In the rows, zero is written as 128.
112,158,121,139,109,109,142,124,147,153,149,147,111,147,157,169,162,127,149,104,149,92,152,131,105,107,125,166,97,132,104,127,139,123,104,135,102,133,136,126,138,135,138,147,102,129,133,157,155 | sefug
76,150,126,141,126,114,133,128,128,103,105,105,105,139,146,156,160,134,124,136,153,103,150,109,76,125,156,125,167,144,161,137,103,99,70,116,147,156,120,88,152,92,138,161,130,134,125,126,156 | fera
74,125,114,145,169,105,145,128,136,121,112,107,126,143,170,132,145,154,170,153,176,101,135,125,78,118,137,165,146,107,112,128,90,101,105,160,137,135,139,106,142,115,142,122,140,125,102,131,151 | mig
151,161,136,137,138,163,112,118,155,76,103,128,152,132,93,53,115,90,121,182,116,145,134,142,118,103,150,152,110,134,106,152,132,132,125,107,112,151,110,144,87,109,97,80,142,109,125,120,131 | fera
122,170,137,97,114,188,112,139,144,132,152,92,130,93,87,145,92,118,101,105,176,139,124,117,123,125,120,142,153,150,130,138,137,132,137,119,110,145,142,115,94,113,153,132,148,122,182,140,135 | pezot
105,157,131,146,122,119,141,117,150,157,139,125,97,137,151,170,141,133,132,86,147,110,128,131,95,100,142,175,102,133,120,128,158,132,118,140,83,124,114,101,130,130,136,150,106,138,145,151,156 | sefug
121,168,135,95,115,165,114,132,143,139,132,87,124,104,99,151,116,118,116,125,174,147,115,116,111,117,123,144,119,141,133,149,130,150,148,125,103,157,139,127,101,126,137,134,151,117,168,140,120 | sil
147,168,141,138,144,172,129,123,143,100,126,130,157,137,95,68,118,101,113,153,128,134,151,140,115,88,154,130,135,137,84,150,137,119,132,118,105,136,105,141,98,112,123,82,137,117,124,118,144 | pezot
97,140,131,126,152,114,154,112,127,148,114,124,124,155,181,133,179,129,146,152,158,114,128,130,93,104,146,116,153,126,145,138,114,111,99,134,150,160,128,137,137,114,113,137,146,143,110,141,113 | sil
112,150,125,127,143,114,126,112,133,164,129,135,116,129,165,143,139,137,156,114,151,120,131,120,86,120,138,170,98,134,87,143,140,130,109,133,102,115,141,121,133,152,138,136,103,122,124,148,150 | Teku
128,149,135,129,135,151,121,129,142,94,115,127,152,144,95,62,132,110,133,189,138,124,148,131,122,96,147,138,117,133,93,147,118,127,130,125,113,137,118,154,93,112,121,77,138,103,116,118,132 | luz
140,160,133,135,138,156,131,126,158,93,118,119,152,143,95,69,136,95,128,149,120,137,152,154,104,87,132,143,130,127,97,137,142,132,116,124,97,136,110,135,70,120,115,104,139,108,122,123,134 | sefug
84,144,140,131,141,112,154,132,124,106,119,96,105,148,148,172,155,124,137,132,159,110,144,128,101,116,145,144,156,120,135,146,104,104,89,133,151,150,138,113,162,99,142,147,134,132,126,123,143 | sil
119,160,135,110,123,182,122,151,141,129,141,96,130,106,94,148,103,131,114,107,176,145,107,122,100,126,129,143,133,131,143,142,133,143,138,119,110,141,130,107,87,121,145,138,145,123,172,128,130 | mig
103,140,124,123,130,115,149,135,151,149,105,114,139,139,139,118,158,122,131,113,106,92,154,114,156,108,123,109,153,129,124,148,123,137,137,158,129,117,137,124,134,132,140,137,110,134,96,133,137 | defe
117,151,126,120,157,137,151,116,150,158,106,104,146,134,145,141,151,118,131,112,113,98,154,129,144,113,140,117,159,129,95,162,115,127,159,151,105,128,128,108,158,138,136,119,116,139,91,145,110 | pezot
94,133,150,130,139,127,163,149,148,95,127,96,94,156,147,180,157,136,113,130,157,121,154,130,78,126,169,134,163,123,153,122,109,96,79,120,146,173,114,139,143,115,149,135,128,133,131,123,160 | tebuz
88,149,133,134,140,124,151,123,134,117,131,116,102,140,164,158,144,148,137,131,169,111,159,144,84,112,154,145,158,140,118,139,104,100,104,129,146,157,155,119,132,110,150,147,118,128,138,140,153 | tebuz
113,142,130,109,129,119,160,117,121,143,99,107,135,140,132,114,158,103,119,108,95,116,141,110,125,101,125,108,150,137,102,170,117,149,147,143,112,124,127,98,128,138,143,120,117,142,83,126,140 | Mova
136,163,133,137,130,153,116,115,148,92,110,137,163,129,101,53,113,102,133,162,142,135,145,135,132,97,136,108,130,145,86,145,129,132,131,123,128,117,118,121,84,125,120,92,121,107,118,123,124 | defe
138,164,138,135,146,148,119,130,150,112,114,135,140,137,96,80,113,89,129,178,158,119,150,142,120,87,159,114,103,131,70,156,135,144,155,143,120,124,123,150,95,121,122,87,132,118,116,119,120 | sil
112,163,122,111,145,134,145,121,134,165,106,110,147,135,137,102,151,117,141,113,134,137,135,134,122,102,129,127,134,128,100,173,123,132,153,135,114,122,148,106,132,144,137,118,112,128,117,150,113 | Teku
83,136,146,144,163,109,147,104,153,119,115,81,119,146,153,166,149,169,155,135,173,124,156,126,88,111,162,170,129,128,116,128,121,86,109,134,145,142,131,82,164,105,146,122,157,124,129,136,142 | pezot
134,136,128,102,110,133,151,127,141,102,109,145,183,144,138,120,162,91,117,145,95,96,107,118,157,129,99,103,142,142,115,168,93,124,133,106,113,127,104,82,157,124,132,116,121,139,89,110,115 | Nafa
126,143,130,105,111,166,97,134,139,153,144,113,141,103,102,128,96,121,135,129,186,121,131,116,114,133,119,152,139,138,107,149,121,153,150,117,112,122,163,117,87,133,142,145,143,127,162,138,116 | mig
72,132,131,132,148,113,145,135,139,115,125,111,113,159,158,137,160,163,150,127,163,110,157,139,101,123,156,151,153,134,131,138,114,94,91,143,167,146,141,120,156,101,146,142,126,127,120,129,151 | luz
112,147,115,126,135,131,145,115,146,162,101,111,140,122,141,111,153,108,118,112,87,99,128,123,125,111,123,119,145,141,133,171,130,145,141,140,112,137,135,99,139,116,121,120,113,137,88,138,130 | fera
75,147,119,132,113,98,156,120,117,114,124,99,91,152,137,163,171,151,126,128,144,104,150,129,104,114,147,154,150,145,147,131,118,102,86,159,179,143,145,74,146,110,175,169,118,129,117,139,148 | sefug
126,163,134,88,104,175,113,153,160,107,124,98,129,110,88,137,88,101,128,132,178,133,95,113,109,116,138,167,120,130,129,152,115,141,173,127,118,161,137,106,85,123,143,116,134,126,182,131,121 | Nafa
103,143,122,123,143,120,144,124,153,158,108,109,136,140,143,131,155,117,142,106,114,107,154,131,122,111,140,115,151,116,97,151,122,147,150,148,115,127,136,124,135,133,132,131,114,131,80,140,122 | Mova
97,161,119,135,147,123,137,130,128,155,104,78,126,141,123,99,168,120,112,113,103,124,122,112,135,102,133,117,138,130,125,161,128,134,137,147,105,124,124,112,141,129,149,134,115,122,109,146,144 | Teku
87,134,117,129,147,95,141,144,154,130,112,116,93,151,179,128,135,122,141,156,174,91,164,115,117,112,145,128,157,129,118,124,96,99,96,154,152,134,136,132,154,105,145,133,110,129,113,131,165 | sil
113,155,124,125,135,112,139,126,137,178,114,119,133,116,134,141,136,123,111,111,106,123,133,128,145,120,139,118,127,133,122,146,136,151,160,152,103,113,137,126,132,146,135,136,104,135,87,143,120 | bod
127,142,136,152,134,130,95,102,170,97,112,131,124,117,101,25,102,97,118,175,144,130,150,119,127,113,131,128,99,152,126,145,136,121,111,101,135,129,143,133,73,100,119,104,120,103,143,139,126 | fera
123,150,132,112,142,117,144,112,142,171,100,98,144,132,147,132,156,91,127,132,112,108,142,121,133,110,132,122,142,122,116,159,121,154,169,149,102,133,132,122,140,138,127,116,118,141,82,136,106 | sil
137,159,145,133,129,155,112,129,152,152,126,129,176,118,84,75,103,118,125,184,123,117,123,108,99,111,144,134,112,148,82,134,139,137,150,118,117,140,125,133,64,114,143,69,143,94,91,136,142 | Teku
111,139,121,73,105,151,83,114,135,129,109,91,121,102,108,126,109,124,132,117,156,137,125,111,122,153,104,163,143,148,110,162,112,153,144,137,113,124,170,85,101,150,174,150,135,117,145,135,128 | Teku
98,136,128,115,139,141,153,138,159,144,132,118,122,152,155,111,134,129,142,127,174,117,169,141,106,103,159,162,134,165,96,156,150,119,97,146,131,160,137,134,140,106,122,114,118,125,116,135,180 | luz
114,146,127,124,149,120,147,131,165,149,113,100,135,135,134,138,157,119,121,124,117,125,136,135,153,117,145,137,131,117,116,159,134,139,157,156,119,132,139,125,148,143,126,114,125,129,78,140,107 | bod
124,151,123,138,118,107,138,114,111,179,129,138,113,134,169,163,139,110,138,128,147,100,141,105,102,114,138,150,129,147,85,146,123,136,107,118,94,130,134,127,150,131,119,138,102,133,123,145,159 | sil
134,153,145,134,122,146,109,134,147,82,126,141,145,137,94,64,109,105,125,168,129,133,150,125,97,93,146,137,117,126,78,137,134,135,134,114,109,143,109,143,70,105,126,94,140,109,103,107,157 | Mova
123,134,114,118,137,126,157,135,142,182,103,117,139,149,140,104,168,130,121,131,99,125,140,128,144,123,145,89,138,126,142,147,122,139,155,143,130,130,114,140,145,142,118,110,100,125,81,143,100 | luz
83,149,135,139,137,110,165,130,146,118,117,114,111,158,145,166,172,144,139,108,156,97,153,134,81,119,151,142,165,137,131,138,118,97,81,136,171,149,135,88,142,108,160,158,122,135,118,132,154 | sefug
168,154,129,135,131,163,131,130,171,113,126,136,165,148,86,81,134,115,131,176,108,145,142,147,123,108,153,148,115,120,99,129,134,125,135,126,132,139,122,141,77,127,117,88,140,105,119,119,100 | sefug
121,143,138,168,140,149,128,98,79,109,165,151,137,113,163,188,171,140,100,78,137,135,118,138,67,117,117,192,155,172,83,155,195,131,97,123,57,157,116,116,140,126,126,95,184,134,129,105,179 | defe
99,172,147,105,104,176,117,161,158,128,140,104,128,118,87,135,111,131,84,82,143,140,79,120,113,125,125,119,151,112,172,125,117,146,157,121,100,130,95,138,95,114,170,140,150,134,166,124,149 | Mova
109,161,154,81,120,181,117,147,137,120,144,105,142,106,102,123,103,136,114,105,177,146,120,137,105,122,117,131,151,145,147,143,145,134,146,117,130,156,130,112,84,111,145,122,155,130,167,135,135 | luz
140,167,131,145,134,149,144,132,147,94,120,123,143,143,86,86,149,93,114,153,121,124,145,133,117,87,135,130,134,133,107,132,133,125,117,122,130,144,118,139,82,108,127,96,132,112,118,120,140 | sefug
115,140,121,128,128,125,171,114,147,167,116,119,140,136,137,128,154,113,122,132,116,105,150,133,114,115,143,118,148,134,103,165,115,139,155,144,101,144,143,114,137,141,130,120,105,129,86,148,124 | tebuz
117,162,121,127,126,109,149,120,139,138,96,114,142,148,133,120,173,112,123,122,104,116,122,141,129,115,127,118,140,117,129,149,119,132,143,137,112,124,120,87,135,132,147,135,111,136,112,133,114 | sefug
97,132,126,140,123,104,133,130,149,140,141,147,114,135,151,150,128,130,149,101,148,108,136,114,95,124,133,161,110,119,79,134,135,132,110,137,88,122,126,124,136,132,133,143,110,130,117,139,164 | Mova
117,147,118,108,128,127,136,139,133,154,108,120,140,137,145,110,156,101,125,131,108,101,139,132,124,109,125,124,138,125,120,167,116,144,155,140,115,130,133,129,126,139,139,126,109,136,97,128,132 | Nafa
116,148,146,110,127,179,94,133,152,117,156,91,112,90,102,155,103,136,109,130,173,116,118,116,92,119,116,131,142,128,137,135,113,138,148,125,104,154,144,132,87,115,158,116,153,120,164,131,132 | tebuz
91,130,146,138,135,98,160,129,141,131,125,140,122,129,147,151,111,129,140,86,154,123,114,123,73,125,147,171,130,130,72,141,160,132,109,121,94,141,111,108,127,126,118,146,118,138,117,144,165 | Mova
144,169,143,93,125,180,113,132,153,122,135,72,119,104,86,159,110,124,116,96,161,145,101,125,101,120,126,165,144,135,150,127,120,150,143,123,144,125,144,115,85,126,144,150,145,130,185,116,116 | sefug
103,147,123,127,142,120,132,127,153,156,113,106,136,134,137,117,149,125,125,102,100,125,137,122,132,121,131,116,136,115,106,149,124,148,151,146,99,121,117,121,132,139,136,141,107,128,81,139,122 | Mova
82,138,139,115,147,96,161,119,129,136,100,121,137,138,167,163,137,143,151,136,174,142,132,147,103,139,150,172,157,132,122,132,112,109,104,138,160,152,160,120,140,125,136,129,146,141,111,140,139 | bod
100,131,117,122,136,118,146,130,125,174,108,111,149,144,144,113,154,119,137,130,118,112,141,126,141,111,127,108,148,131,114,145,118,140,150,150,106,130,130,131,148,124,121,106,115,139,95,143,119 | luz
86,136,138,141,137,119,157,145,140,105,120,116,93,156,159,167,150,145,123,143,159,113,154,129,84,129,166,137,163,134,129,143,95,94,90,123,138,162,130,113,140,105,145,151,123,129,120,120,156 | tebuz
131,156,127,113,140,138,156,121,142,165,115,94,147,130,138,133,157,123,107,100,90,104,146,123,132,111,139,112,167,140,116,160,124,130,146,130,109,129,120,116,160,131,140,134,110,134,98,134,129 | pezot
60,132,142,136,146,126,153,121,155,97,115,114,106,155,156,147,140,138,128,131,178,111,166,140,93,146,155,129,166,160,128,145,86,97,96,152,143,160,145,106,127,111,160,159,126,133,112,133,147 | tebuz
122,148,129,116,145,119,149,125,143,165,108,114,138,120,141,136,141,124,116,110,116,128,136,136,138,113,138,117,142,133,112,156,140,143,155,139,119,125,140,122,137,146,131,112,118,136,92,141,118 | bod
135,154,144,120,134,144,140,137,131,112,124,110,151,136,84,60,139,85,130,205,136,133,167,142,109,104,151,119,111,120,117,151,158,133,123,128,135,167,124,147,80,114,105,74,136,89,95,139,120 | luz
75,133,137,138,148,113,161,129,130,105,124,114,101,143,161,166,153,143,130,135,169,105,149,137,87,127,149,139,165,131,127,135,102,98,90,141,158,162,146,117,148,105,155,138,128,137,116,130,164 | tebuz
106,121,118,153,120,105,132,120,167,139,128,142,107,132,149,142,134,131,141,105,132,109,148,119,95,118,141,180,105,131,105,138,160,121,96,117,99,136,136,118,141,125,117,120,111,127,132,148,155 | fera
135,134,122,98,127,145,156,156,115,172,121,80,138,131,111,141,118,121,137,136,112,128,150,129,127,82,147,128,134,130,105,145,135,145,163,146,158,126,142,118,118,144,122,104,123,130,118,142,109 | Nafa
112,147,130,135,131,115,138,122,145,164,133,134,115,132,155,167,134,128,144,108,153,108,138,126,102,109,141,149,101,128,86,143,147,137,133,137,94,131,126,127,145,141,127,126,110,130,123,151,138 | sil
61,130,139,125,131,119,159,142,147,98,126,105,93,149,150,169,150,149,112,114,172,116,144,131,96,123,150,146,170,132,138,136,107,99,92,132,138,163,127,118,145,115,160,158,126,142,128,136,156 | tebuz
85,140,130,139,144,122,161,124,140,108,118,117,111,144,155,163,161,159,126,125,149,123,146,140,86,124,160,134,163,137,124,141,110,99,79,121,146,158,134,111,148,108,149,153,117,132,120,124,156 | tebuz
85,152,143,131,148,107,153,143,145,104,114,104,112,144,147,162,144,142,134,122,170,123,141,135,98,113,166,165,165,124,115,142,128,100,90,128,160,153,137,111,150,112,144,137,134,134,120,132,170 | bod
106,155,141,149,98,143,127,188,99,140,148,153,50,140,134,242,121,145,113,118,162,103,156,116,93,121,167,132,129,118,109,128,112,131,118,105,103,135,118,138,109,129,131,165,103,134,142,132,157 | tebuz
88,136,127,145,168,119,161,145,138,128,113,95,116,149,153,174,152,147,150,134,164,109,137,127,90,128,167,152,142,126,121,136,114,110,88,145,157,149,142,117,147,107,140,143,129,128,117,120,146 | mig
114,164,133,143,141,140,118,115,139,128,132,118,108,123,150,144,138,133,142,90,154,123,130,98,106,89,135,161,116,128,87,151,146,130,136,143,100,149,118,107,126,153,138,90,99,133,132,156,154 | defe
114,155,125,99,106,175,106,136,166,123,125,105,114,93,91,126,85,120,117,118,176,135,120,118,123,130,116,140,128,146,150,140,128,139,129,118,124,125,143,98,88,119,132,142,141,118,184,147,127 | fera
88,147,125,162,153,113,161,121,115,104,108,129,134,161,130,98,172,125,157,155,174,164,143,101,95,108,150,166,135,133,115,142,104,98,65,140,149,162,145,148,111,120,101,125,137,128,132,127,145 | defe
82,137,120,144,157,127,144,125,141,103,105,115,112,142,151,159,151,156,152,119,150,122,148,135,92,116,154,150,153,126,129,137,112,94,80,132,170,152,144,102,151,107,131,124,133,135,129,136,134 | fera
113,134,129,150,131,112,151,129,141,166,137,136,129,138,152,166,124,127,151,107,149,101,124,115,95,129,149,175,92,135,88,143,134,137,122,136,75,127,132,124,139,137,124,143,102,135,129,140,145 | mig
145,164,142,126,137,151,122,131,158,92,120,137,156,124,96,83,111,106,117,169,137,148,138,144,120,89,153,145,111,133,85,144,148,133,136,114,105,143,119,153,82,123,118,71,141,110,112,117,136 | bod
79,118,132,112,144,113,165,168,120,132,129,109,92,143,143,170,144,193,128,97,149,141,122,143,78,107,160,205,151,103,143,146,158,98,107,145,132,155,134,134,169,104,145,163,171,142,158,116,181 | Teku
137,154,136,126,144,170,125,129,144,97,120,133,157,143,99,64,125,107,127,168,130,139,138,156,129,97,151,138,124,129,93,145,134,134,125,123,108,131,109,168,95,117,113,77,132,109,124,119,129 | luz
128,162,139,100,121,180,102,132,152,139,141,108,140,100,115,135,91,134,124,116,178,127,110,122,99,132,124,152,125,150,128,136,124,148,162,123,119,139,143,112,72,129,159,125,140,121,156,132,133 | mig
152,162,129,136,136,164,141,138,146,110,110,146,164,138,83,64,117,106,121,166,128,140,132,143,116,106,160,143,106,134,80,155,145,146,138,119,114,143,116,149,75,122,122,91,128,109,114,113,152 | mig
123,116,126,139,153,73,164,91,131,171,122,158,146,129,164,153,174,112,147,153,144,70,149,109,62,141,139,155,111,151,86,158,142,144,143,181,94,140,150,131,155,141,114,131,159,134,69,118,148 | sil
125,165,133,86,121,167,119,148,145,130,122,101,129,107,99,123,100,126,122,106,161,151,103,113,103,128,126,153,129,148,121,156,129,135,145,122,112,155,152,118,84,127,152,133,135,118,178,134,139 | Teku
80,132,132,133,151,111,156,137,139,103,121,111,117,160,159,130,163,146,144,133,160,122,153,136,91,124,160,160,157,130,127,144,125,90,78,138,148,162,130,118,154,101,135,133,126,126,119,126,156 | luz
111,151,125,140,134,103,137,136,152,143,141,144,112,126,152,158,132,131,143,121,158,124,125,118,110,117,142,171,85,127,95,141,143,124,108,138,94,137,144,142,133,138,121,129,107,126,129,145,147 | bod
133,164,133,114,144,158,117,133,176,93,100,127,152,134,91,63,123,109,132,165,133,129,140,134,130,93,148,135,114,121,93,139,139,133,138,126,117,130,113,141,85,122,137,94,134,105,115,125,150 | Teku
87,140,132,121,138,126,144,142,127,98,118,121,110,145,162,151,147,140,132,115,155,107,157,154,89,103,149,155,167,143,127,145,129,103,96,122,170,156,141,121,137,99,158,139,134,136,133,115,178 | Nafa
140,159,131,139,113,153,109,128,140,105,132,130,161,127,100,48,131,117,141,140,121,157,155,149,76,77,127,156,131,110,102,139,165,143,135,106,121,139,132,138,53,119,107,85,143,99,113,110,145 | defe
138,154,137,132,133,166,117,122,152,88,104,130,147,122,86,66,116,97,110,161,106,132,131,138,122,106,141,121,125,128,129,150,137,137,109,108,119,132,103,129,93,104,112,98,136,118,120,116,137 | fera
69,156,125,161,156,124,155,134,95,119,123,125,103,141,142,171,165,159,134,119,142,111,132,120,109,118,149,143,151,121,128,137,120,102,78,146,146,155,117,107,164,93,143,126,112,127,102,140,182 | luz
119,177,144,98,113,182,102,141,154,112,149,107,125,92,94,145,90,128,102,102,187,157,103,133,113,118,125,157,133,140,137,145,141,140,148,121,106,139,138,112,85,126,152,123,154,123,176,132,139 | bod
136,163,141,138,148,147,120,124,156,87,120,135,157,123,95,71,109,112,122,164,133,147,136,148,108,87,154,142,107,131,83,144,149,131,135,126,99,140,115,153,82,122,118,78,140,109,108,119,139 | bod
102,143,119,143,127,124,148,112,130,145,143,149,134,143,159,145,150,136,152,106,154,111,155,125,92,105,126,128,112,144,85,142,130,104,99,129,82,135,119,111,151,134,123,125,117,131,126,155,143 | pezot
108,138,122,121,143,126,147,133,126,173,104,122,135,139,142,128,154,132,133,125,111,105,131,124,152,111,132,129,143,127,98,167,118,142,153,145,115,113,140,116,146,128,134,107,109,138,97,132,123 | luz
125,151,116,130,142,130,155,118,149,170,117,110,134,142,135,132,170,119,127,110,101,103,134,130,145,115,121,111,135,132,130,152,109,138,145,158,125,110,137,112,142,139,133,142,106,134,99,140,98 | sefug
